Below are the code and all the weights of a small trained network. Each question names an input and a class and asks about switching units off, where a switched-off unit gives its printed mean instead of its output.

import numpy as np


def w(rows, s, z=0):
    codes = np.array(rows[::2]) - 128.0
    scale = np.full(codes.shape[1], s)
    scale[-1] = z or s
    return codes * scale


def norm(h):
    return h / np.sqrt((h * h).mean(-1, keepdims=True) + 1e-5)


def f(y):
    return y / 2 * (1 + np.tanh(0.7978845608 * (y + 0.044715 * y**3)))


def log_softmax(a):
    a = a - a.max(-1, keepdims=True)
    return a - np.log(np.exp(a).sum(-1, keepdims=True))


def net(x, mask):
    res = np.array(x, float).reshape(1, 5) / 4 @ E
    u = 0
    for l in range(2):
        y = f(norm(res) @ A[l][:, :-1].T + A[l][:, -1])
        res = res + np.where(mask[u : u + 4], y, B[l][:, -1]) @ B[l][:, :-1]
        u += 4
    return log_softmax(norm(res)[-1] @ U[:, :-1].T + U[:, -1])


A, B = {}, {}
E = w([
[156,150,98,254],'x0',
[70,81,46,163],'x1',
[198,186,186,93],'x2',
[130,134,130,124],'x3',
[132,128,130,127],'x4',
],0.0073)
A[0] = w([
[117,158,136,160,3],'L0N1',
[167,195,208,111,93],'L0N2',
[111,147,138,254,174],'L0N3',
[101,84,240,38,245],'L0N4',
],0.0064,0.0023)
B[0] = w([
[135,153,162,192,107],'L0N1',
[155,96,132,203,187],'L0N2',
[107,220,171,99,214],'L0N3',
[153,197,1,118,255],'L0N4',
],0.0079,0.0043)
A[1] = w([
[116,223,144,161,20],'L1N1',
[87,11,171,74,1],'L1N2',
[164,153,81,136,158],'L1N3',
[72,181,93,100,231],'L1N4',
],0.012,0.00074)
B[1] = w([
[42,152,146,147,254],'L1N1',
[80,140,79,9,157],'L1N2',
[117,38,197,54,215],'L1N3',
[179,1,228,168,252],'L1N4',
],0.0086,0.0047)
U = w([
[190,59,131,56,252],'0',
[47,172,200,160,157],'1',
[223,192,150,20,42],'2',
[219,220,161,190,113],'3',
[69,93,63,64,106],'4',
[115,89,67,252,58],'5',
],0.017,0.0028)

Each question gives the input, the list of numbers given to net, and the class t.
The units are the neurons (one row each of A and B). Each row of codes is followed by its name. A weight is (code - 128) times the scale printed after its matrix; where a second scale follows, it is the last column's (A, B and U).
mask holds one flag per neuron, layer by layer. A switched-off neuron (its flag False) gives its mean, the last column of its row in B, instead of its output. The means were averaged over made-up inputs and are rounded, as every weight is.
A unit's drop is (log p(t) with every unit on - log p(t) with that unit switched off) / (log p(t) with every unit on - log p(t) with every unit switched off).
The circuit of an input: a set's keep is (log p(t) with only the set's units on - log p(t) with every unit switched off) / (log p(t) with every unit on - log p(t) with every unit switched off). Starting from all 8 units, units are removed one at a time, each time the one whose removal leaves the highest keep (on an exact tie, the one counted first), for as long as the keep stays at least 0.8.
circuit, biggest first: the units of the circuit, biggest drop first
top k neurons: the k neurons with the biggest drops, biggest first
top k neurons in layer l: the k neurons of layer l with the biggest drops, biggest first
drop when u is switched off: that unit's drop, to one decimal
input [8,-8,-1,7,4], class 1: top 3 neurons -> [L1N1, L0N3, L0N4]
input [-1,-5,-7,-8,0], class 0: circuit, biggest first -> [L1N1]
input [7,-5,-3,-1,-7], class 1: circuit, biggest first -> [L1N1, L0N3]
input [7,-4,0,4,-7], class 1: circuit, biggest first -> [L1N1, L0N3]
input [3,-1,-6,-3,-4], class 1: circuit, biggest first -> [L0N3, L0N4]
input [0,-4,-7,-1,8], class 0: top 2 neurons in layer 0 -> [L0N2, L0N4]
input [7,3,2,-8,8], class 1: circuit, biggest first -> [L0N3, L1N1]
input [-3,-2,-5,7,-5], class 0: top 2 neurons in layer 1 -> [L1N4, L1N1]
input [1,7,7,-2,0], class 1: top 2 neurons -> [L1N1, L0N4]
input [2,5,2,-6,-6], class 1: circuit, biggest first -> [L0N3, L0N4]
input [0,-6,-8,-7,6], class 0: top 3 neurons -> [L1N4, L1N1, L0N2]
input [0,3,5,7,-8], class 0: top 2 neurons -> [L0N3, L1N3]
input [6,-8,-2,-2,-7], class 1: top 2 neurons -> [L1N1, L0N3]
input [5,-3,0,-4,7], class 1: circuit, biggest first -> [L1N1]
input [3,8,6,-6,-6], class 1: top 2 neurons -> [L0N3, L1N1]
input [5,7,6,-2,8], class 1: drop when L0N3 is switched off -> 0.1
input [0,7,5,-5,8], class 0: drop when L1N1 is switched off -> 0.2
input [8,-6,-5,-4,-5], class 1: drop when L1N3 is switched off -> 0.0
